Each row has a name. After each piece below comes the name of the row it's from, unless a question asks for something else. Each question is about the rows just above it.

vusu: [125  85  83  88  88 144 144 119 145 172 133  87]
Bilu: [116 106 109 124 109 148 133 119 127 156 146 121]
fomi: [116 106 109 124 109 111 133 119 127 156 146 121]
rilar: [125  85  83  88  88 144 144 100  53 133  69 135]
til: [139 106  92 106 129 144 122 132 108 148 133  94]
Laba: [125 127  92 133 140 144 133 113  71 140  95 128]
lufad: [139 141  74 142 170 134 122 125  53 125  69 128]
moseb: [112 120  48 133 140 148 166  94  34 172  56 121]
asked: [ 34 172] => moseb
How many entries does [116 106 109 124 109 148 133 119 127 156 146 121] have? => 12
[111 133] is in which row? => fomi

Taz: [109  98  93 125 135 124 144 149 132 101 144 114  97 167 148 150 149 143
 153 111 118  66 128  88]
Birup: [ 92 149 108 115 121 132 145 155 128 107 133 123  92 108 120 130 139 145
 146 135 124 113 146 123]
Difav: [132 146 155 145 135 148 156 129 112 112 147 141  77 153  83 149 148 147
 152  94  89  17 129  61]
notu: [ 92 149 108 115 121 132 145 155 128 107 133 123  92 168 122 151 142 143
 135 111  98  47 115  67]
asked: [101 144 114  97 167 148] => Taz
The row with [111  98] is => notu
asked: [ 92 149 108 115 121 132 145 155 128 107 133 123  92 168 122 151 142 143
 135 111  98  47 115  67] => notu
Count the entries of [ 92 149 108 115 121 132 145 155 128 107 133 123  92 168 122 151 142 143
 135 111  98  47 115  67]: => 24
Count the entries of [132 146 155 145 135 148 156 129 112 112 147 141  77 153  83 149 148 147
 152  94  89  17 129  61]: => 24
asked: [168 122 151 142 143 135 111  98  47 115] => notu

dizu: [ 96 111 159  95 111 172]
fafak: [162  80 165  75  36  80]
Genep: [139 111 159 175 168 152]
mavak: [ 96 111 159 137 111 191]
How many entries does [ 96 111 159  95 111] have? => 5
Where do [165  75] appear? => fafak
asked: [ 96 111 159 137 111 191] => mavak
Count the entries of [ 96 111 159 137 111]: => 5

mek: [106  43  82  57 101  92  81 116 110 110 132 114  84  86  53 100  54  41
  85 111 152 151 124  91  67  84  84  95  59 156  95 129  68  21  57  41
  45  96  72  11  55 142  11  54 108  16 127  22 122  83 124 151  42  43
 100  77  81  97  20 121]
rud: [108  16 127  22 122  83 124 150  42  51 130 116 106 110  69 178  46  53
 105  61 110  57 133  80  94 171  74  36 171  65  99 113 152 133  55  70
  51  56 179 119 134  82 131  81  45 122 141 146  75 110  61  63  67 126
  89 120  95  69 148  61]
pato: [ 86  69  37  64  82 170 126 183  74  74 134  64 122  98  63 113  51  57
 103  46 103  87 143 108  74 147  60  66  56 111 192  94  59 110  67 121
  81  27  31  75  81  72  64  52  59 101 118  24  99 165  40  75  93  88
  75 114  56  60  79  87]
asked: [108  16 127  22 122  83 124 151  42] => mek
How many entries does [ 86  69  37  64  82 170 126 183  74  74 134  64 122  98  63 113  51  57
 103  46 103  87 143 108  74 147  60  66  56 111 192  94  59 110  67 121
  81  27  31  75  81  72  64  52  59 101 118  24  99 165  40  75  93  88
  75 114  56  60  79  87] have? => 60

kag: [ 49  50  63  83 107 125 138 146 151 159 167 168 177 199 216 217 218 217
 187 162 145 138 137 135 135 130 128 122 126 122 111  99  85  72  80  89
  92 102  93  79  51]
Kuv: [215 211 197 183 157 143 140 135 131 127 119 120 118 109 104 103  92  86
  80  87  97 103 102  90  73  54  39  56  68  94 118 133 144 154 154 157
 159 168 173 194 208]
rolo: [138 139 136 127 125 120 119 116 113 105  92  82  84  95  97 101  95  83
  63  49  51  66  88 106 125 135 143 151 149 152 163 173 185 199 213 216
 207 183 161 149 143]
dudi: [175 155 143 132 137 138 133 126 120 116 112 113 106  98  89  81  84  91
 101 102  93  75  58  51  57  81 104 114 132 140 148 153 158 160 167 177
 189 209 221 212 190]
puvam: [126 121 120 118 110 101  89  92  92  97 102 103  97  89  73  54  55  71
  84 105 123 134 142 148 154 154 160 172 177 196 213 216 204 178 164 150
 145 139 144 137 137]
kabol: [201 181 161 139 138 139 139 132 125 120 114 116 113 105  97  88  82  84
  91 100 103  96  81  63  52  50  72  89 117 130 139 148 154 157 159 164
 169 188 200 214 215]
safaz: [ 83  90 100 107  98  82  64  40  42  58  86 103 119 120 124 145 148 136
 161 174 188 205 216 219 209 194 162 149 138 139 139 137 134 140 124 120
 122 111 101  88  86]
lig: [121 119 115 108  92  82  82  97 105 106 102  87  70  58  59  63  78  95
 117 132 140 146 152 155 161 167 186 198 219 222 209 189 170 155 144 139
 144 138 139 129 130]
Which row holds [64 40 42]? => safaz
How many entries does [138 139 136 127 125 120 119 116 113 105  92  82  84  95  97 101  95  83
  63] have? => 19

gupa: [151  84 139 121]
Mul: [ 68 146 180 161]
viz: [143 219 102 138]
zuru: [149 177 134 126]
gav: [149 177 134  98]
saf: [156 149 127  97]
babis: [149 177 134  95]
futin: [ 99 127 139 155]
Number of entries in [156 149]: => 2
Number of entries in [149]: => 1
Count the entries of [143 219]: => 2

Lib: [ 42  31 153  46  51 169 210 209  51 206  57  45 210 209 210  62 216]
fola: [229  32 163 228 231  64  32  29 230  24 224 228  23  33  26 224  27]
Buga: [ 34 224 227  31 203 209  34  32 230  32 223  29  35  36  25 222 224]
Lifi: [227 225 186 211 226 140  27  33 226  35 223 222  39  30  32 223  47]
Sudod: [179 219  25 228  28  48 230 227  32 233  30 227 230 227 226  24  26]
Tikof: [ 51  41 229  26 225 183  32  28 224  31 230  27  31  33  32 225 231]
nulo: [223  26 222 172 227 144  34  26 230  23 227 226  31  28  35 224  90]
ruzi: [166  44  27 221  31  53 227 227  27 233  35 225 231 226 230  33  29]
Which row holds [219  25]? => Sudod
Which row holds [153  46  51]? => Lib
Number of entries in [ 42  31 153  46  51 169 210 209  51 206  57  45 210 209 210  62 216]: => 17
Number of entries in [166  44  27 221  31  53 227 227]: => 8
Count the entries of [ 51  41 229  26 225 183  32  28 224  31 230  27  31]: => 13

gumog: [ 68 177  70 122]
pon: [109 169 125 131]
pof: [ 36 181  35 228]
tal: [ 36 169 131 125]
Katum: [106  70 151 110]
kotak: [ 74 126  96 167]
The row with [ 35 228] is => pof
Number of entries in [ 74 126  96 167]: => 4
asked: [ 36 169 131] => tal
Which row holds [169 125 131]? => pon

Dutas: [ 94 251 215 152  77 192 179 210  88 107 243 145 105 101]
sotul: [178  62  95  91 172  37 129  74 122 112  83 143 105 144]
rugon: [ 94 251 215 152  77 192 179 210  88 107 243 145 105 144]
sog: [ 96  60  46 165 131  44  38 109 232 212  26  72 233 168]
Nibe: [ 94 251 215 152  77 192 179 210  88 107 243 145 105  93]
riv: [169  52  84  90 175 107 116  67 130 117  69 138 112 147]
ner: [104  44  43 152 134  44  44  92 216 197  20  77 215 163]
How many entries does [ 94 251 215 152  77 192 179 210  88 107 243 145 105  93] have? => 14
Number of entries in [ 94 251 215]: => 3
Where do [ 44  38 109 232 212] appear? => sog

bame: [ 37 104  56  71 136]
Fad: [202 167  76 104 111]
bora: [106 157  55  42 163]
gofi: [120 172 101  26 135]
Nise: [176 114 171 101  92]
pupoz: [ 37 104  56  71 134]
pude: [215 179  92 192 145]
Bufat: [112 118 211  37  91]
asked: [157  55  42] => bora
Number of entries in [176 114 171 101  92]: => 5

Fufod: [ 84 166  68 225 201  80  92 146]
ropu: [225 187 196  82 194 131 121 188]
fipuv: [104 108 102 111 112 100  99 105]
gir: [187 225 196 194 131  82 121 141]
Number of entries in [187 225 196 194 131  82 121 141]: => 8
Where do [187 225 196] appear? => gir
How many entries does [ 84 166  68] have? => 3
Count the entries of [187 225 196]: => 3
Count the entries of [225 187]: => 2
The row with [ 92 146] is => Fufod
asked: [225 187 196  82 194 131 121] => ropu

Zula: [171 145 111 128 135 150 145 111 119 134 100 183  86 120 171 113 141 135
 131 102 118 168 107 110 143 180 158  82 170 132 102 126 160 148 123 175
 138]
nubeg: [141 101 126  86  92  68 184 133 105 175 230  90 206 210 105  89 194 131
 215 154  87 105 137 135 203 102 200 208 160 207 157 103  90  83  75 120
 212]
livi: [141 101 127  86  92  68 185 133 105 176 231  90 207 211 105  89 195 131
 216 154  87 105 138 135 205 102 201 209 160 208 158 103  90  83  75 120
 213]
kagud: [110 143 180 158  84 170 132 162 189 121  67 206  90  87 191 204 103 165
  82 141 206 191 157 160  94 193  97  88 137  90 140 191 205 211 218 176
  85]
Modo: [140 101 126  85  92  67 185 133 105 176 233  88 208 212 104  88 196 131
 217 155  87 104 138 135 205 101 201 210 160 209 158 102  88  82  74 119
 214]
Sar: [155 193 168 208 202 226 113 162 189 121  67 206  90  87 191 204 103 165
  82 141 206 191 157 160  94 193  97  88 137  90 138 191 205 211 218 176
  85]
zuto: [ 78 147 209 193 172 157 105 203 199 131 172  80 211 144  97 223 109 154
 118 206 212 100 208 203 104  76  72 217  68 119 208 187 128 157 207  78
 104]
Lemil: [126 160 146 123 175  68 185 133 105 176 231  89 207 211 105  89 195 131
 215 155  87 105 138 135 204 102 201 209 160 208 158 103  90  83  75 120
 213]
Bap: [142 102 126  86  93  69 185 133 105 175 229  91 205 209 106  89 194 131
 215 154  87 106 137 135 204 103 201 207 160 207 157 103  90  84  75 121
 212]
bam: [141 101 127  86  93  68 185 133 105 176 231  89 207 210 105  90 195 131
 215 155  88 105 138 135 204 102 200 209 160 208 158 103  90  83  75 120
 212]
[126 160 148 123 175] is in which row? => Zula
Count the entries of [110 143 180 158  84 170 132 162 189 121  67 206  90  87 191 204 103 165
  82 141 206 191 157 160  94 193  97  88 137  90 140 191 205 211 218]: => 35
Number of entries in [110 143 180 158  84 170 132 162 189 121  67 206  90  87 191 204 103 165]: => 18
How many entries does [ 78 147 209 193 172 157 105 203 199 131 172  80 211 144  97 223 109 154
 118 206 212 100 208 203 104  76  72 217  68 119 208 187 128 157 207  78
 104] have? => 37
asked: [110 143 180 158  82 170 132] => Zula
asked: [175 230  90] => nubeg
Which row holds [155  87 104 138]? => Modo

fitil: [174 142 119 120 104 131 184 142 110 148 149 137 131 155 125 171 124 103
 137 126 108 191 112 138 145 113 157]
zozi: [204 153 157 152 131 113 126  59  85 132 110 124 125 118 100 108  81  80
 131 152 120 155  87 145 119 125 163]
vude: [137 117 133 116 131  73  43 122 146 105 122 102 120 145 127 119 102 130
 124 153 116 241 182 135 140 140 141]
Puzaf: [106 122 134 128 119 138  88 118 147 129 161 164 110 147 120 128  97 113
 122 102 148 190  79 156 109 123 112]
pape: [140 163 131 135 119 156  38 154 115  97 139 181 150 116  96 143 123  85
 145 126 115 120 106 127 126 109 125]
daled: [108 117  86 152 141 149 189  88  63  98 143 148 138 162 161  99  65 105
 114 146 105 142  97 117 140 134 151]
padi: [130 139 172 123  91 136 177  89 165  89 164 125 136 129 153  99  42 177
 121 115 147 190 171 115 154 114 141]
vave: [127 110 127 139 165 109 129 214 143 109 137  91 146 150 106 154 112 114
 136 124 134 111 126  98 109  99 118]
kofis: [134 159 148 138 108  84 116 109 105 131 121 153 125 139 130 150 133 150
 129 132 124 118  74 174 124 117 105]
Vus: [122 134 106 155 126 146 147  31 137 119 140 141 147 148 139 122 142 130
 135  93 173 112 176 111 116 135 105]
asked: [140 163 131 135] => pape
Where do [122 134 106] appear? => Vus
Count the entries of [137 117 133 116 131  73  43 122 146 105 122 102 120 145 127 119 102 130
 124 153]: => 20
Number of entries in [137 117 133 116 131  73  43 122 146 105 122 102 120 145 127 119 102 130
 124 153 116 241 182 135 140 140 141]: => 27

